Each row of numbers belongs to one of the nodes below and depends on some of the facts about them. Some rows are named. Which node is each other row?

Some facts about the nodes:
bilagrul Λ 783; brega Λ 751; bridrem Λ 356
brista Λ 751; brobisek Λ 806; bulon Λ 783
daklik Λ 806; drepipler Λ 220; drerol Λ 806
dretrus Λ 136; drilis Λ 806; dronom Λ 136
fiplil Λ 676; fiskik Λ 356; fliden Λ 136
flukli Λ 751; futum Λ 220; fuzim Λ 356
grabe Λ 136; greske Λ 220; gromar Λ 220
gukis Λ 783; kagrum Λ 783; karer Λ 676
kistak Λ 356; kleni Λ 676; klubul Λ 783
klunan Λ 136; laplus Λ 136; nabros Λ 220
natro Λ 220; nesku Λ 751; nestek Λ 783
nofa Λ 676; paplas Λ 783; plipo Λ 783
plofe Λ 783; resom Λ 220; rifla Λ 783
rimar Λ 751; ruklel Λ 806; skapluzal Λ 783
skazanem Λ 220; skivi Λ 806; skosten Λ 806
sobuk Λ 783; stadan Λ 806; stosteklu Λ 136
tiplel Λ 356; toska Λ 806; troga Λ 806
troklim Λ 806; vigur Λ 751; vuro Λ 751
zadraru Λ 136; zogo Λ 136; zuplil Λ 356
bilagrul φ 948; brega φ 948; bridrem φ 948
brista φ 948; brobisek φ 447; bulon φ 447
daklik φ 948; drepipler φ 447; drerol φ 948
dretrus φ 447; drilis φ 447; dronom φ 43
fiplil φ 948; fiskik φ 43; fliden φ 43
flukli φ 43; futum φ 948; fuzim φ 447
grabe φ 948; greske φ 948; gromar φ 43
gukis φ 43; kagrum φ 948; karer φ 948
kistak φ 948; kleni φ 447; klubul φ 948
klunan φ 948; laplus φ 948; nabros φ 447
natro φ 447; nesku φ 447; nestek φ 447
nofa φ 948; paplas φ 447; plipo φ 43
plofe φ 447; resom φ 447; rifla φ 948
rimar φ 948; ruklel φ 447; skapluzal φ 948
skazanem φ 447; skivi φ 948; skosten φ 43
sobuk φ 948; stadan φ 447; stosteklu φ 447
tiplel φ 948; toska φ 447; troga φ 948
troklim φ 447; vigur φ 948; vuro φ 948
zadraru φ 43; zogo φ 43; zuplil φ 43
brega μ fuzim; bridrem μ ruklel; brista μ brobisek
brobisek μ vuro; daklik μ skazanem; drepipler μ natro
drerol μ skivi; dretrus μ karer; dronom μ plofe
fiplil μ vigur; fliden μ rifla; flukli μ brega
futum μ zuplil; fuzim μ skapluzal; gromar μ drerol
gukis μ nofa; kagrum μ daklik; karer μ nabros
kistak μ plipo; kleni μ klunan; klubul μ bridrem
klunan μ grabe; laplus μ troklim; nabros μ flukli
natro μ tiplel; nestek μ kagrum; nofa μ troga
paplas μ stadan; plipo μ laplus; plofe μ gukis
resom μ fiplil; rifla μ resom; ruklel μ sobuk
skazanem μ skosten; skivi μ kleni; skosten μ paplas
sobuk μ drepipler; tiplel μ zadraru; toska μ greske
troga μ bulon; troklim μ gromar; vigur μ futum
vuro μ dronom; zadraru μ kistak; zogo μ brista
zuplil μ nestek

Some rows with their names:
ruklel: [0 2 -11 32 -9 15 3 -5 -6 8 8 -8 4 3 -5 -7 14 0 0 5 13 -6 -6 -4 9 6 27 4 3 -12 -4]
rifla: [-6 4 3 -6 -2 3 -3 6 -3 0 -4 -1 9 -6 16 -1 6 -6 4 -11 14 6 13 15 -15 -11 -15 -1 1 9 -8]
nabros: [15 2 6 -4 5 11 -2 4 -2 7 -7 7 5 3 0 -9 -14 13 2 -7 -15 6 -7 -18 11 17 10 1 4 11 2]
paplas: [-6 5 11 -3 7 -5 -7 -2 -5 -5 -4 -15 5 -16 15 5 1 -14 9 -18 10 2 21 23 -6 -16 -13 -6 -6 -2 6]
greske: [12 10 -3 -2 5 5 -1 8 -3 4 -11 8 13 -1 -7 0 -16 5 11 -4 -5 3 -6 -10 12 9 -2 -11 -2 5 2]
futum: [8 6 11 -8 -10 7 -1 8 -4 5 -9 19 16 10 -19 -7 -17 0 6 1 0 4 -2 -3 19 11 -21 -6 0 4 2]
kleni: [4 -10 -10 28 4 -5 -12 6 0 -15 7 15 -15 -11 5 -8 -6 1 12 5 -4 2 8 -17 -8 1 -11 -13 3 -10 -1]
stadan: [-1 7 -4 16 -2 7 -10 -5 -5 -4 2 -3 7 -9 6 1 9 -2 10 10 2 -1 -1 -8 6 -9 25 4 -7 -4 10]
rimar: [3 -2 -10 -16 0 2 -3 4 14 -14 9 -1 -8 3 2 11 -7 11 -11 -7 7 9 -8 -6 -3 -1 4 8 -10 -10 5]
skivi: [-7 5 -9 24 -17 2 -13 -9 -13 -1 3 1 -2 -12 -4 1 4 1 12 9 2 10 -7 -17 13 -1 21 0 9 -7 2]
troga: [-5 7 -22 3 -4 9 0 -17 0 -7 0 -1 7 -7 10 -6 11 2 5 10 5 -1 -3 -7 6 -6 25 -7 -5 7 20]
sobuk: [-2 6 2 5 -2 12 9 4 -1 16 1 -15 -10 -1 7 -16 3 1 1 -15 12 0 6 14 -4 7 -5 1 4 -7 -26]
stosteklu: [-5 -13 4 -2 7 -6 -3 -6 8 10 9 -5 0 9 -4 11 7 -7 -15 4 -14 -5 -11 -3 3 -3 -17 -12 0 10 -3]
plipo: [-11 5 20 -8 1 -7 0 10 -10 14 -10 -19 -9 14 5 -12 1 11 -6 -4 4 0 21 16 -13 -8 -11 6 5 5 -14]
grabe: [-2 -12 -2 -8 6 -9 -6 -10 8 5 6 0 1 -3 2 19 7 -10 -1 1 -10 -4 -15 -14 1 -6 -14 -14 2 6 5]
nesku: [6 0 -16 -14 -1 2 8 13 10 -14 2 5 -4 -4 -4 16 -1 12 -6 -5 11 7 -9 -12 0 -3 9 11 -8 -7 0]
dretrus: [2 -13 0 -6 5 -3 -2 -2 9 12 5 -2 -5 8 0 10 11 -3 -10 3 -16 -3 -20 -12 1 -3 -2 -3 -1 12 -6]
toska: [-5 0 -8 11 -5 3 -7 -11 -3 -12 -3 -5 18 -10 5 10 9 -8 17 5 12 2 11 -6 2 -8 18 -6 3 -6 25]
skapluzal: [-3 4 3 -12 -1 2 1 -6 -6 2 -3 -6 -3 -7 14 -4 4 -4 12 -15 5 7 13 7 -15 -3 -9 0 2 6 -5]
zuplil: [-2 -2 2 -16 -8 -11 4 -17 10 -2 -9 21 -9 4 -8 -10 -5 -7 8 1 -2 -12 -11 13 -4 12 -5 24 4 -4 4]
zogo: [-1 -11 3 0 4 -3 4 -3 3 11 9 -1 0 5 -5 17 8 -8 -11 3 -12 -5 -11 -10 -5 -4 -13 -8 5 9 0]

Rows to name:
A row may be one of the nodes named above.
[3 -3 -3 -22 -11 6 5 20 10 -13 6 15 3 7 -15 8 -2 7 -17 0 14 8 -6 -7 1 -8 -4 16 -10 -4 -6]	vigur
[-4 2 5 -8 2 2 3 -4 -6 2 -4 -10 -1 -10 17 -4 5 -3 10 -15 5 3 14 11 -15 -5 -8 -2 7 7 -4]	skapluzal
[-1 -9 4 -20 9 -9 -1 -3 10 19 6 -8 3 0 3 18 4 -4 -5 14 -9 -5 -9 -8 -3 -11 -20 -13 3 -6 6]	zadraru
[-3 7 1 -8 1 2 -4 2 -5 -1 -7 0 9 -8 19 -1 5 -6 4 -13 13 6 12 15 -14 -15 -11 -2 1 8 -15]	rifla
[-5 -13 7 -4 7 -4 -11 -9 11 7 11 -5 10 10 6 14 7 -13 -11 1 -8 -6 -9 0 0 -5 -18 -16 3 9 7]	fliden
[9 14 9 10 7 1 -6 3 -3 0 -9 -1 15 0 -10 0 -17 -5 7 -9 -9 -3 -3 6 18 3 -4 -6 -18 0 6]	skazanem
[-10 5 18 -11 4 -6 -3 6 -8 12 -9 -17 -10 15 9 -12 1 11 -6 -4 0 5 19 16 -16 -7 -15 5 5 2 -15]	plipo
[2 9 8 -9 -13 3 9 -5 -5 5 -13 -6 -9 -7 4 -3 6 -5 16 -16 13 0 10 -1 -13 -2 -24 9 1 2 3]	nestek
[-1 7 9 20 -11 5 -8 -15 -3 -2 5 -13 1 7 -3 -2 9 -5 0 11 -8 -8 6 3 9 -7 17 9 -17 -6 14]	daklik
[2 -5 -2 -22 -11 5 4 19 11 -13 8 14 2 5 -15 9 -2 8 -15 -2 15 8 -6 -3 3 -5 -3 17 -10 -5 -6]	vigur
[7 1 -1 -5 -7 1 7 12 4 -16 13 -6 -5 6 -12 18 -10 7 -22 -1 6 4 -1 -1 -5 3 2 10 1 -12 -6]	brista
[-1 -1 2 -15 -6 -7 4 -16 8 0 -8 22 -5 4 -9 -10 -6 -4 8 1 -5 -14 -11 9 -7 11 -2 27 6 -3 6]	zuplil
[3 8 1 9 2 -2 -16 -1 -2 3 -11 0 4 24 -5 -8 -17 15 -3 -9 -7 0 -14 -10 16 19 1 -9 7 14 -2]	gromar
[-1 -10 2 -20 9 -10 -1 0 12 17 4 -7 2 2 4 18 2 -3 -5 15 -9 -3 -10 -11 -1 -10 -21 -9 -2 -3 8]	zadraru
[-11 1 -2 33 -14 1 -9 -1 -12 -3 6 -4 3 -5 -12 -3 8 7 1 12 5 9 2 -12 14 -4 18 0 8 -4 3]	drerol
[3 -7 -5 -1 1 -5 19 1 -4 6 5 2 2 1 -13 27 7 -10 -10 10 -9 -7 -10 -8 -4 -5 -12 -14 11 20 -3]	dronom
[0 -11 -5 -7 8 -5 -5 -10 9 9 7 -2 0 -4 0 18 5 -9 -3 -1 -7 -5 -13 -10 0 -5 -16 -13 1 8 5]	grabe
[-4 -1 1 -21 7 -17 5 -4 11 10 -1 8 -7 -9 0 -7 -13 -4 4 14 -4 -9 -9 20 -1 8 4 16 11 -26 1]	tiplel
[11 11 3 -4 4 4 -6 5 3 13 -3 -1 8 4 1 -9 -23 4 2 4 -8 2 -10 -3 14 14 -5 -13 -5 -13 -2]	natro
[8 4 -9 -14 -4 1 6 5 3 -22 13 -1 -8 11 -4 22 -12 9 -23 2 2 -3 -5 -2 -13 4 5 10 -3 1 -8]	vuro
[8 7 -3 -8 4 7 -13 12 -4 0 -8 17 28 7 -3 -4 -13 -1 -5 -2 1 10 -10 3 15 7 -3 -8 -1 11 -10]	resom
[1 7 7 -14 -11 1 9 -8 -7 5 -15 -2 -7 -4 2 -5 6 -5 20 -14 11 -2 16 0 -12 -9 -27 10 -3 7 3]	nestek
[4 6 -1 14 -13 9 -3 -7 -19 -6 6 -5 10 0 -2 14 4 -10 -1 15 5 0 10 -5 -8 4 21 3 9 -6 7]	brobisek
[9 8 0 -3 4 7 -5 17 -4 1 -7 19 25 8 -3 -4 -14 1 -4 0 1 11 -8 1 14 3 -3 -8 1 8 -9]	resom
[1 -7 -15 16 13 -3 10 7 4 -20 0 15 -9 -1 1 -18 1 3 -1 8 -4 -8 13 -2 -5 -4 -11 -24 -8 3 8]	nofa
[1 -3 -11 9 8 -7 12 -9 9 3 -6 12 -2 -6 -1 -5 0 -7 8 -5 9 -16 -14 20 -1 15 19 14 9 -6 -10]	bridrem
[-5 -12 8 -2 7 -7 -11 -8 14 5 11 -6 10 7 7 19 7 -11 -9 1 -10 -8 -4 4 -2 -8 -15 -12 0 7 1]	fliden
[9 -10 -9 14 9 3 -12 14 3 -13 -5 31 5 1 9 -8 6 -2 5 7 5 -4 10 -10 -13 -5 -15 -2 -5 1 -8]	fiplil
[-4 -14 -2 -5 1 -10 -7 -1 0 8 14 -1 -3 -10 -6 20 4 -7 -3 2 -10 7 -8 -17 9 -9 -18 -17 6 4 3]	klunan
[4 -15 12 19 13 2 -6 8 1 -11 6 10 -11 8 4 -20 0 7 -7 5 -15 -3 18 -2 -5 8 -6 1 -3 -3 -2]	karer
[-2 1 2 -20 7 -16 5 -5 7 10 -2 11 -6 -11 0 -6 -12 -5 7 13 -2 -12 -7 17 -2 9 4 16 11 -26 0]	tiplel

